vod_dipi: [-13 -18 -15 -15 -9 16 4 21 4 9 -2 13 5 7 -25 13 5 -9 10 0 0 16 -14 23 -14 -10 27 -4 9 -3 -15 -5 3]
fepu_borog: [-11 -6 -21 15 -21 0 13 8 4 -17 -30 18 3 -22 12 -7 16 3 -5 26 24 21 -2 -7 -22 -15 10 0 -30 -13 -9 30 -8]
fepu_borog: [7 -30 8 -18 -16 16 6 18 1 22 18 -7 28 4 -44 7 -6 -22 36 -18 4 5 9 37 -20 -17 23 0 24 -7 -20 -32 -6]
vufud_zaron: [-2 11 -1 -19 0 29 -7 2 -9 -5 -3 3 -10 15 -1 20 10 -10 1 -2 -5 7 -15 6 9 19 6 -14 -12 5 6 6 8]
savik_sir: [-41 -3 16 30 18 -54 12 -4 31 6 26 0 -26 8 17 -4 -11 20 -24 4 -25 -30 -38 -39 18 -2 -9 28 44 15 12 11 27]
rad_direm: [22 19 37 -28 -17 29 4 -5 -20 14 -5 -12 9 11 -31 22 2 -12 10 -20 1 -2 28 15 7 26 7 -8 -2 3 6 -40 -17]
vufud_zaron: [-43 -26 -17 30 -57 -16 39 5 19 -10 -34 18 17 0 -33 -4 17 17 -27 37 21 41 45 -26 -15 6 18 14 -1 3 -1 -34 -37]
savik_sir: [-37 -41 18 11 2 0 1 26 35 25 16 -26 -24 25 -25 40 19 24 -11 -22 -33 15 -28 48 25 36 -13 6 -27 3 1 -53 5]
rad_direm: [55 21 -29 -17 68 -20 -45 -16 -23 10 28 0 9 -8 25 -44 -47 3 8 -22 -15 -36 10 4 3 -36 -17 -5 46 3 -8 13 10]
rad_direm: [17 5 -17 -1 16 -10 -9 -3 -7 -2 1 8 8 -13 12 -22 -14 -1 4 2 5 -8 4 -4 -10 -24 0 0 13 -4 -8 17 1]
rad_direm: [4 38 39 28 14 -21 -7 -31 1 -10 -19 -27 -40 2 39 11 13 46 -51 -4 -18 -11 18 -26 52 62 -59 5 -58 11 39 -21 -13]
vufud_zaron: [20 19 31 -11 -31 33 10 -14 -21 -13 -13 -11 12 -4 -2 12 14 -22 17 1 21 4 23 -7 -1 20 -2 -11 -29 -4 10 2 -12]
vod_dipi: [14 11 22 -27 -15 39 8 14 -15 -5 -3 8 3 -20 10 20 15 -44 45 -3 23 -9 -48 17 -30 -24 28 -11 -20 -20 -14 61 26]
savik_sir: [13 7 -26 7 8 -27 3 9 -3 6 -35 28 5 -35 6 -25 -9 23 -17 11 15 2 12 1 -28 -38 14 10 -2 -15 -20 13 -19]
vod_dipi: [2 12 -30 -21 40 -19 -18 6 -3 24 10 21 -7 18 -18 -9 -30 17 -22 -11 -28 -12 -1 3 7 -12 16 3 63 17 -7 -23 4]
rad_direm: [43 5 -31 -16 28 39 -47 -21 -26 -19 14 -24 9 18 19 -13 -6 -9 12 -11 -5 14 33 20 25 25 -38 -34 -32 5 11 -9 -6]
vufud_zaron: [-15 -22 -28 8 -20 8 6 4 5 -14 -3 7 15 5 -10 -8 6 -8 4 19 12 25 14 -5 -10 -5 8 -5 0 0 -4 0 -8]
fepu_borog: [-4 8 -5 -13 10 9 -7 3 -3 4 0 4 -11 13 -4 11 0 3 -9 -4 -12 2 -9 5 10 12 4 -6 4 7 3 -5 5]
vod_dipi: [-28 -6 8 25 -27 -14 24 -7 13 -18 -3 3 0 -3 9 -4 11 -4 -5 23 12 3 -3 -37 -4 1 1 11 2 2 9 19 3]
rad_direm: [-11 1 4 15 11 -25 3 1 12 4 -1 2 -14 -7 13 -3 -2 18 -16 1 -8 -10 -14 -9 5 -3 -7 12 1 0 2 6 5]
vod_dipi: [21 31 -5 -21 43 7 -25 1 -14 0 4 10 -24 -8 37 2 -8 -5 4 -11 -10 -25 -50 6 3 -14 -1 -9 -4 -4 -2 54 32]
vod_dipi: [5 -13 -46 -25 44 31 -38 33 1 10 -4 9 -26 6 11 21 9 9 0 -16 -21 19 -55 67 2 -4 3 -23 -42 -11 -19 19 21]
vufud_zaron: [-15 -13 -23 5 -1 -11 5 14 10 7 -12 16 0 -1 -14 -3 -1 15 -14 8 -2 14 2 7 -9 -11 14 5 8 -1 -11 -11 -8]
savik_sir: [8 -18 -36 6 -3 6 -6 6 -2 -13 -8 8 17 -15 7 -20 1 -7 12 13 18 18 9 9 -21 -25 3 -7 -14 -12 -14 19 -6]
rad_direm: [-64 -33 -10 35 -12 -28 22 19 42 -7 4 10 -23 4 9 10 18 13 -18 23 -8 11 -50 -17 -1 -3 7 18 1 3 0 23 23]
vufud_zaron: [10 -47 -9 53 9 -24 -15 -24 18 -32 52 -44 24 -13 49 -47 -8 -16 37 7 11 -9 9 -16 5 -18 -59 3 -16 -8 7 31 15]
fepu_borog: [3 6 64 13 -28 -26 32 0 7 27 -19 -15 2 -20 -26 14 5 22 -10 -16 4 -13 28 6 -3 11 -1 25 -12 -9 1 -49 -29]
vufud_zaron: [14 27 -16 -55 -7 40 -3 -6 -34 -3 17 28 26 26 -30 -2 -21 -53 30 3 8 -9 6 -22 -16 -17 50 -17 81 17 -4 17 13]
vufud_zaron: [-18 18 4 -15 -9 -7 15 -5 -4 6 5 20 2 21 -25 3 -13 -8 -11 7 -7 -11 5 -34 1 1 29 8 65 20 6 -10 3]
vod_dipi: [-34 10 -17 -4 1 -6 15 16 9 -15 -2 41 -19 -12 29 3 6 -24 7 27 10 -14 -81 -32 -28 -41 41 6 28 -4 -10 94 47]
fepu_borog: [-11 -14 -1 16 -15 -13 10 -14 6 -14 24 -5 20 6 0 -21 -9 -18 14 13 9 -5 15 -34 -3 -10 -2 7 37 8 6 6 4]
savik_sir: [14 25 17 4 -35 0 25 -14 -17 -16 -28 14 18 -28 6 -14 4 -14 7 20 36 -4 26 -35 -25 -16 14 5 -4 -10 1 26 -16]
rad_direm: [-26 14 3 13 -31 12 15 -22 -1 -36 -6 2 -5 17 15 5 18 -13 -11 30 11 11 7 -54 14 30 -6 -5 -6 15 27 22 4]
fepu_borog: [-3 -36 -39 -21 11 24 -22 -4 -2 -8 68 -7 34 43 -20 -19 -26 -52 48 -3 -10 0 -2 -3 0 -18 12 -16 80 20 -4 3 29]
savik_sir: [-6 -31 2 12 -4 -2 1 8 14 2 19 -15 8 -2 -2 -1 3 -7 20 -5 0 3 -9 17 -5 -8 -7 3 -5 -7 -7 -2 7]
savik_sir: [42 -4 25 -15 1 9 -4 1 -15 16 14 -17 27 -20 -11 -9 -13 -21 40 -25 12 -17 16 29 -19 -24 1 -1 3 -16 -15 -8 -7]
fepu_borog: [-31 -2 -37 3 -5 8 -3 -4 5 -19 -5 14 -8 29 -3 3 7 5 -26 23 -8 24 5 -25 16 22 3 -9 11 19 13 -3 1]
vod_dipi: [46 6 -1 -27 27 20 -27 4 -20 19 1 -12 7 -6 -8 0 -11 2 14 -30 -6 -4 15 48 0 -3 -8 -14 -17 -10 -12 -23 -11]
rad_direm: [-8 -8 -3 -6 -6 7 3 5 2 1 7 3 5 7 -10 4 0 -11 8 1 0 3 -6 2 -4 -3 11 -1 13 2 -3 0 5]
fepu_borog: [5 50 28 -13 37 -12 -12 -20 -10 1 17 0 -33 12 33 8 -14 1 -15 -12 -24 -44 -37 -34 29 15 -11 3 29 17 22 30 32]
vod_dipi: [17 -4 19 -7 -10 15 -3 -6 -8 8 2 -22 12 9 -22 8 1 1 6 -16 -2 7 37 19 11 23 -13 -6 -14 1 5 -46 -21]
savik_sir: [12 -10 41 -6 -11 12 5 -3 -1 9 27 -27 12 3 -11 11 0 -23 33 -21 0 -14 0 14 2 6 -6 1 2 -3 2 -14 6]
savik_sir: [-6 -22 -32 16 10 -20 -3 16 13 4 -10 12 2 -17 4 -16 -3 18 -8 7 3 12 -5 16 -16 -27 2 6 -8 -11 -18 6 -5]
fepu_borog: [-25 16 -23 -20 13 15 -11 -3 -2 -7 11 15 -19 41 -5 15 -2 -5 -19 7 -23 4 -20 -21 24 24 12 -11 36 26 15 2 20]
vufud_zaron: [12 15 0 -22 -2 6 4 8 -13 14 -16 17 6 -6 -20 4 -6 -2 0 -5 4 -2 7 9 -15 -12 25 0 16 -3 -11 -7 -9]
[-32 -13 -2 3 -28 11 18 5 10 -12 3 7 2 13 -10 12 13 -17 5 17 6 13 -13 -17 -5 5 17 0 10 6 4 11 9] : rad_direm
[-34 -13 -5 17 -40 17 18 5 12 -18 -30 1 -7 10 -10 22 34 11 -22 23 9 41 13 -4 7 37 -2 -5 -50 1 11 -17 -19] : vufud_zaron
[-9 -21 -42 -1 -16 22 1 21 2 -11 -28 20 8 -10 -6 1 17 -2 3 19 18 38 -3 23 -24 -15 19 -12 -34 -14 -18 15 -10] : fepu_borog
[17 4 -3 -15 17 28 -20 12 -8 2 -12 -6 -15 -5 13 19 14 3 4 -14 -4 9 -23 41 4 10 -9 -17 -53 -12 -5 10 5] : vufud_zaron
[-27 1 28 -26 -34 39 15 -3 -3 -1 23 -8 4 47 -40 38 11 -34 15 -4 -10 6 -2 -12 18 40 21 -9 33 23 18 -27 10] : rad_direm
[8 -55 -32 13 -12 10 -10 5 7 -2 18 -21 38 7 -26 -20 -4 -6 24 -1 8 32 47 32 -7 -6 -13 -8 -7 -5 -13 -44 -24] : fepu_borog
[87 37 -21 -51 45 25 -47 -26 -55 6 24 -2 37 0 0 -40 -48 -31 35 -28 3 -28 49 9 -5 -28 -2 -24 51 4 -7 -2 -7] : rad_direm
[2 -10 23 17 -28 -7 21 -10 2 -14 12 -8 23 -19 10 -16 1 -27 31 11 26 -11 6 -25 -20 -22 0 9 6 -10 -1 28 4] : savik_sir
[-45 -30 -40 48 -2 -34 6 4 33 -20 -11 7 -15 -1 23 -15 13 33 -36 32 -3 25 -7 -21 7 3 -19 10 -22 3 5 10 -1] : vod_dipi
[-19 -2 -6 4 -9 -12 10 -13 4 -9 24 6 12 20 -9 -13 -14 -16 2 13 -2 -8 9 -42 3 -4 10 7 60 19 9 1 9] : vufud_zaron
[-54 5 -6 7 -34 -9 29 -12 10 -20 9 23 1 33 -15 2 1 -17 -16 34 0 4 0 -70 6 12 27 9 66 29 19 9 12] : fepu_borog
[10 12 0 -26 -22 59 -4 5 -20 -14 -25 1 -2 7 -5 30 28 -18 10 2 13 28 0 23 0 28 8 -27 -55 -6 3 6 -7] : vufud_zaron
[-15 0 15 -23 -25 16 21 24 1 21 -19 17 0 3 -40 30 11 -4 1 -5 2 10 -11 21 -17 -1 40 3 7 -4 -13 -19 -6] : fepu_borog
[53 43 32 -2 22 -7 -12 -26 -26 -10 0 -11 -1 -36 51 -21 -12 -11 18 -11 16 -41 -4 -17 -4 -18 -24 -1 -19 -14 6 51 10] : vod_dipi
[-35 41 52 -18 -61 28 41 -30 -14 -22 5 5 2 43 -26 31 14 -41 -1 21 8 -7 16 -79 19 50 26 -1 50 34 40 -4 6] : rad_direm
[15 -12 5 22 17 -42 -3 -19 6 0 43 -14 23 -11 16 -44 -33 -11 23 -4 2 -35 12 -29 -6 -37 -16 17 56 2 -2 13 11] : vufud_zaron
[22 -18 22 -32 1 21 -3 22 -6 35 20 -11 20 0 -42 16 -9 -21 40 -35 -5 -8 -5 56 -17 -17 23 -2 18 -11 -23 -32 0] : fepu_borog
[-30 -32 -51 10 28 -5 -22 19 23 2 7 4 -21 22 2 5 4 26 -24 3 -27 25 -25 25 17 9 -9 -6 -10 7 -4 -11 10] : savik_sir
[11 30 -19 14 32 -13 -26 -37 -11 -30 14 -7 -13 12 50 -27 -13 6 -20 12 -9 -15 10 -50 32 18 -40 -8 7 18 28 28 12] : rad_direm
[11 5 46 11 -40 9 23 -17 -7 -12 -2 -20 19 -13 1 1 11 -21 23 3 25 -5 26 -19 -6 9 -9 4 -20 -7 10 1 -12] : vod_dipi
[-24 -39 -27 39 -16 -30 15 19 27 3 -30 7 3 -21 -8 -11 13 39 -25 17 9 33 19 16 -15 -11 -4 14 -36 -14 -15 -24 -29] : vufud_zaron
[-3 2 -9 16 5 -25 3 -6 4 -5 -3 8 1 -12 14 -20 -8 9 -10 11 4 -7 4 -22 -5 -16 -4 10 12 0 0 14 -1] : vod_dipi
[17 8 -11 7 21 -5 -15 -9 -6 -15 7 -1 -3 -16 39 -20 -6 -7 10 4 7 -13 -16 -10 -3 -18 -16 -4 -11 -7 0 46 16] : fepu_borog

kiza-nid: [-6 9 11 5 -9 16 -13 25 -18 -5 25 29 -29 -8 6 -19 8 34 -8 29 -11 38 21 45 9 13 -3 7 9 -20 -20 -3 -24]
kiza-nid: [22 23 25 -16 4 -9 17 -14 43 -24 0 -11 19 9 -9 6 20 -9 -2 -2 10 -16 -19 1 -10 -4 1 7 13 -14 24 20 24]
niv-lese: [17 -26 5 19 -10 -15 -4 23 7 -15 10 -14 -27 17 -4 -18 1 7 5 -6 1 4 18 -20 -15 14 6 -22 4 12 15 -19 1]
lopo-zor: [1 17 -4 -5 -7 27 26 8 1 -26 17 5 11 -12 -17 -13 -10 27 -21 21 -8 22 30 28 -27 20 21 42 9 -42 26 17 -8]
lopo-zor: [-4 -31 -8 10 -8 6 -6 -5 18 4 -13 -2 1 -23 -10 -10 16 -6 14 12 -10 21 0 -4 -12 35 -4 16 42 -46 -3 -20 -10]
gim-gemuf: [-15 -3 -11 -23 -5 -2 41 12 29 -7 2 -14 12 -5 -5 9 11 -25 7 -7 -12 -22 0 7 -33 -17 0 19 -7 3 27 16 34]
lopo-zor: [-1 -16 4 -7 -1 9 -6 -6 -10 -7 1 -12 -8 -14 -11 -13 9 5 -13 6 1 4 4 -5 -11 16 -4 -2 17 -16 -4 -15 -2]
lopo-zor: [38 17 10 -6 -1 25 15 -14 -10 -40 19 -20 -1 2 9 -31 -35 18 -44 8 22 19 34 -29 -7 15 7 -5 -21 6 6 12 -3]
gim-gemuf: [48 15 27 -14 -5 6 14 -12 42 -27 12 -17 0 0 36 -26 -12 -21 -17 9 21 18 7 -36 11 -1 -26 -19 -13 10 -20 10 19]
niv-lese: [33 6 5 14 -6 -14 23 -4 51 -26 -3 -11 17 20 -2 -1 -6 -9 13 -7 7 1 3 -26 -14 13 17 8 5 -7 37 17 12]
niv-lese: [-19 9 15 -20 -4 -9 11 -43 3 -5 1 9 12 -1 9 31 39 -6 16 -7 10 -6 -46 0 35 -13 15 8 7 4 -16 47 16]
kiza-nid: [-9 -23 -36 13 -11 25 24 22 19 -14 1 -2 -26 -13 7 -29 0 -2 20 5 -24 25 34 8 -40 44 -7 11 0 6 33 -6 -14]
niv-lese: [-13 -11 3 -6 -5 -9 12 -38 3 -21 0 -6 -10 10 -1 17 43 2 24 -19 8 -10 -34 -14 11 13 22 -7 8 24 17 37 9]
lopo-zor: [16 13 20 4 -1 -20 -7 8 -9 -3 15 3 -8 25 13 5 -10 6 -7 -7 15 -5 -2 -12 25 -27 6 -24 -23 30 -14 9 8]
gim-gemuf: [-24 -40 2 -10 -19 -6 23 0 2 -20 10 -18 1 -13 -40 6 38 10 2 3 -9 -1 -1 2 -33 18 36 32 44 -49 24 6 19]
gim-gemuf: [-10 -6 -23 -20 -2 24 26 0 4 3 1 -11 -3 -21 29 -14 -16 -28 -5 0 -7 4 15 -13 -11 -5 -26 -1 -30 28 -11 4 11]
lopo-zor: [-14 13 -4 -1 -5 4 16 11 -8 -6 12 13 9 1 -13 9 -2 19 -4 8 -8 5 10 27 -8 -5 24 29 0 -19 15 19 -2]
lopo-zor: [-16 -28 -24 -9 2 16 5 -33 -29 2 -13 -23 4 -17 -1 0 -8 -10 -8 -13 7 -7 -2 -38 -5 12 5 -3 -6 14 -5 -1 -1]
niv-lese: [0 34 3 -23 13 23 11 9 23 -11 4 9 -16 -6 13 -14 21 -6 1 7 -12 -7 -3 47 -17 2 -38 -6 -14 22 17 7 3]
kiza-nid: [-8 16 -26 11 16 3 -12 15 -20 32 -16 12 9 6 9 8 -37 -8 2 -9 -7 -15 9 8 4 -20 -13 -7 -34 30 -1 -14 -15]
lopo-zor: [3 11 -15 -12 16 20 5 -34 -45 -11 -5 -24 8 4 -3 -2 -32 8 -34 -20 20 -23 7 -32 -4 -2 10 -15 -37 42 13 11 -4]
gim-gemuf: [32 27 14 3 21 0 -39 3 0 31 -18 5 19 -4 13 -8 -39 -15 -24 9 11 -4 0 -6 22 -21 -41 -21 -9 -7 -40 -39 -11]
kiza-nid: [-7 -5 -10 22 -11 -9 2 59 -2 9 17 18 -19 12 -3 -7 -15 15 9 8 -20 12 33 29 -16 -8 7 7 -9 -1 11 -16 -8]
kiza-nid: [7 9 11 -10 -3 7 12 -17 10 -24 9 -3 -4 1 4 -4 15 6 -3 2 7 6 -6 -1 2 10 5 1 3 2 7 22 5]
kiza-nid: [-3 11 -25 -5 15 34 1 -33 -6 -1 -20 -3 1 -16 13 -11 -7 -8 0 -4 0 2 -3 -3 -4 27 -21 -4 -13 21 8 4 -20]
niv-lese: [-14 -16 -9 2 -4 13 -11 -17 -2 8 -6 11 -18 -19 20 -6 20 -6 19 6 -6 23 -12 2 18 23 -17 -6 11 3 -26 -1 -16]
kiza-nid: [23 46 13 -29 20 25 15 -40 48 -22 -16 -4 25 -13 7 -6 18 -18 -6 7 7 -8 -25 16 -9 15 -31 9 7 -11 19 22 7]
gim-gemuf: [64 27 46 -26 9 18 5 -35 60 -51 0 -29 2 -8 6 -37 20 -11 -29 14 25 7 -9 -19 -14 31 -35 -18 24 -22 9 -1 16]
niv-lese: [12 3 7 5 -9 -4 10 -28 28 -11 -1 6 11 0 20 6 8 -9 17 2 9 21 -16 -21 25 10 7 7 8 -8 -12 28 2]
lopo-zor: [13 3 10 -3 9 -4 -15 -2 -1 1 -4 -8 -9 5 4 -6 2 -5 -6 -6 8 -12 -7 -8 4 -4 -18 -26 -5 19 -6 -14 2]
kiza-nid: [-29 -47 -24 18 -20 1 -12 50 -18 37 7 16 -23 -24 11 -13 -14 -6 14 18 -27 33 32 9 -1 0 -12 8 8 -20 -41 -41 -13]
gim-gemuf: [-16 -11 5 1 1 -3 -17 21 -10 10 0 6 -10 -7 -26 0 21 13 0 9 -14 -5 0 33 -16 5 -2 7 28 -29 4 -25 -6]
gim-gemuf: [4 4 -3 11 5 16 -20 -20 -22 -7 -2 9 -20 0 9 -13 2 20 0 2 6 17 0 1 15 28 -3 -16 -1 15 -5 1 -30]
niv-lese: [-5 -18 -43 26 2 32 -14 -32 -29 17 -26 5 12 -26 9 -12 -39 4 2 5 -1 35 18 -30 10 44 3 14 2 -15 -15 -13 -45]
niv-lese: [-24 -14 -19 -4 9 17 -16 13 -18 17 -9 4 -24 -18 -4 -12 14 -2 5 3 -19 -4 3 28 -18 14 -28 -9 4 8 -1 -30 -15]
lopo-zor: [-36 -30 -11 0 -1 -14 -13 -12 -43 21 -7 -4 0 -2 -18 25 13 4 7 -16 0 -19 -19 -10 11 -11 22 -2 7 6 -11 -3 0]
gim-gemuf: [42 17 42 -24 -9 -8 26 23 70 -34 23 -15 -9 6 18 -23 19 -22 -8 14 5 4 4 2 -16 -12 -30 -12 3 -5 4 5 41]
niv-lese: [-7 2 28 -16 -4 -23 -8 30 4 16 14 7 -1 2 -3 11 15 -7 -6 8 -4 -12 -10 23 9 -41 -11 -4 7 -13 -27 -12 24]
kiza-nid: [20 34 7 -10 13 10 20 -41 11 -42 -1 -13 6 21 -3 2 10 10 -7 -18 19 -19 -15 -9 -7 15 15 -7 -16 33 47 42 4]
gim-gemuf: [-6 5 18 16 -15 -46 9 48 20 2 22 21 -7 37 -7 25 16 10 27 -5 -9 -9 -4 27 6 -36 29 5 -2 5 16 16 19]
[20 42 7 -3 33 14 -24 -12 -34 -9 -11 -8 4 18 -27 -5 -19 28 -37 -11 14 -35 2 16 -15 2 -2 -20 -17 21 34 -13 -19] : lopo-zor
[6 -16 0 16 -10 -24 3 -15 16 10 -13 -3 37 3 -10 23 -12 -12 12 -4 8 4 -11 -37 15 -5 29 23 21 -38 -8 6 8] : niv-lese
[-32 -13 -10 -1 -5 -23 12 32 -1 20 0 5 13 5 -27 27 9 -4 14 -6 -19 -25 -3 25 -20 -28 20 25 8 -17 18 -3 18] : gim-gemuf
[-33 -40 21 -15 -14 -14 -16 20 -27 6 19 -2 -26 -15 -26 4 47 15 -5 11 -9 -1 -9 23 -3 -7 7 1 39 -34 -26 -21 13] : lopo-zor
[34 26 31 -21 3 10 5 25 36 -23 20 -5 -22 0 21 -33 6 -8 -20 17 2 6 13 19 -12 -6 -43 -22 -10 11 -5 -10 16] : lopo-zor
[-44 8 -30 -12 8 -7 17 -2 -14 28 -12 11 14 4 6 37 3 -20 24 -22 -13 -34 -22 17 5 -35 4 8 -32 42 8 25 12] : lopo-zor
[16 42 14 -1 2 1 17 17 17 -25 20 15 -6 23 5 -3 0 19 -3 4 0 1 9 33 -5 -8 7 4 -20 15 29 28 2] : kiza-nid
[7 23 -27 4 12 15 24 -31 53 4 -37 3 53 -14 -4 12 -11 -27 22 -1 -8 -2 -12 0 -18 23 -3 42 12 -34 36 17 -5] : niv-lese
[-10 30 -10 -15 -1 22 34 30 49 -5 5 21 9 -17 3 -7 13 -9 13 22 -30 10 12 64 -34 5 -20 41 4 -29 28 14 6] : lopo-zor
[-2 -2 -11 -10 5 11 12 -24 1 -4 -12 -15 19 -10 -6 3 -5 -10 -7 -6 4 -9 -4 -17 -10 7 3 10 1 -5 10 7 5] : gim-gemuf
[-20 -23 -6 7 -12 7 -5 11 -23 -4 14 8 -32 -7 1 -11 17 19 7 7 -10 21 11 13 0 19 7 -2 8 2 -7 -3 -14] : gim-gemuf
[5 22 -3 -3 4 6 9 -22 -7 -1 -4 3 31 0 0 12 -24 3 -13 0 10 0 -1 -9 12 -9 16 19 -11 -10 -2 22 -2] : niv-lese
[4 16 0 -1 4 11 0 10 8 -8 7 10 -27 5 20 -15 10 3 8 2 -6 6 3 22 0 8 -22 -18 -17 33 5 4 -8] : gim-gemuf
[8 32 21 -19 15 -7 -13 -26 -4 14 -9 4 27 1 8 20 -5 -12 -14 -2 17 -19 -30 -2 33 -34 -12 -7 -9 3 -29 10 10] : kiza-nid
[9 28 -20 -19 36 40 -14 -39 -5 13 -38 -13 22 -26 1 -13 -20 -20 -22 -3 4 -21 -9 0 -14 17 -46 -8 -11 8 5 -22 -17] : gim-gemuf
[-32 -11 -45 -18 1 6 35 6 -6 36 -15 -13 38 -19 14 21 -44 -46 -1 -14 -11 -24 10 -25 -12 -43 -6 22 -42 20 -10 5 26] : gim-gemuf
[21 66 -12 -8 28 30 16 1 42 -9 -18 13 17 2 8 -11 -13 -9 1 4 -11 -13 4 47 -28 10 -35 11 -23 14 48 10 -11] : kiza-nid
[13 -1 2 -33 5 22 16 -23 -26 -22 13 -37 -14 -5 26 -22 -21 -13 -40 -12 23 -12 12 -46 -1 -13 -19 -36 -45 59 -15 8 20] : lopo-zor
[18 31 19 -15 7 5 4 43 14 -10 20 2 -16 9 5 -20 -7 4 -22 11 -6 -8 21 36 -20 -21 -28 -13 -21 15 9 -13 11] : niv-lese
[-7 -30 -3 4 -27 2 15 15 -9 -9 29 1 -29 -5 31 -15 -4 1 4 8 -1 37 23 -22 16 1 8 -6 -14 16 -31 12 5] : gim-gemuf
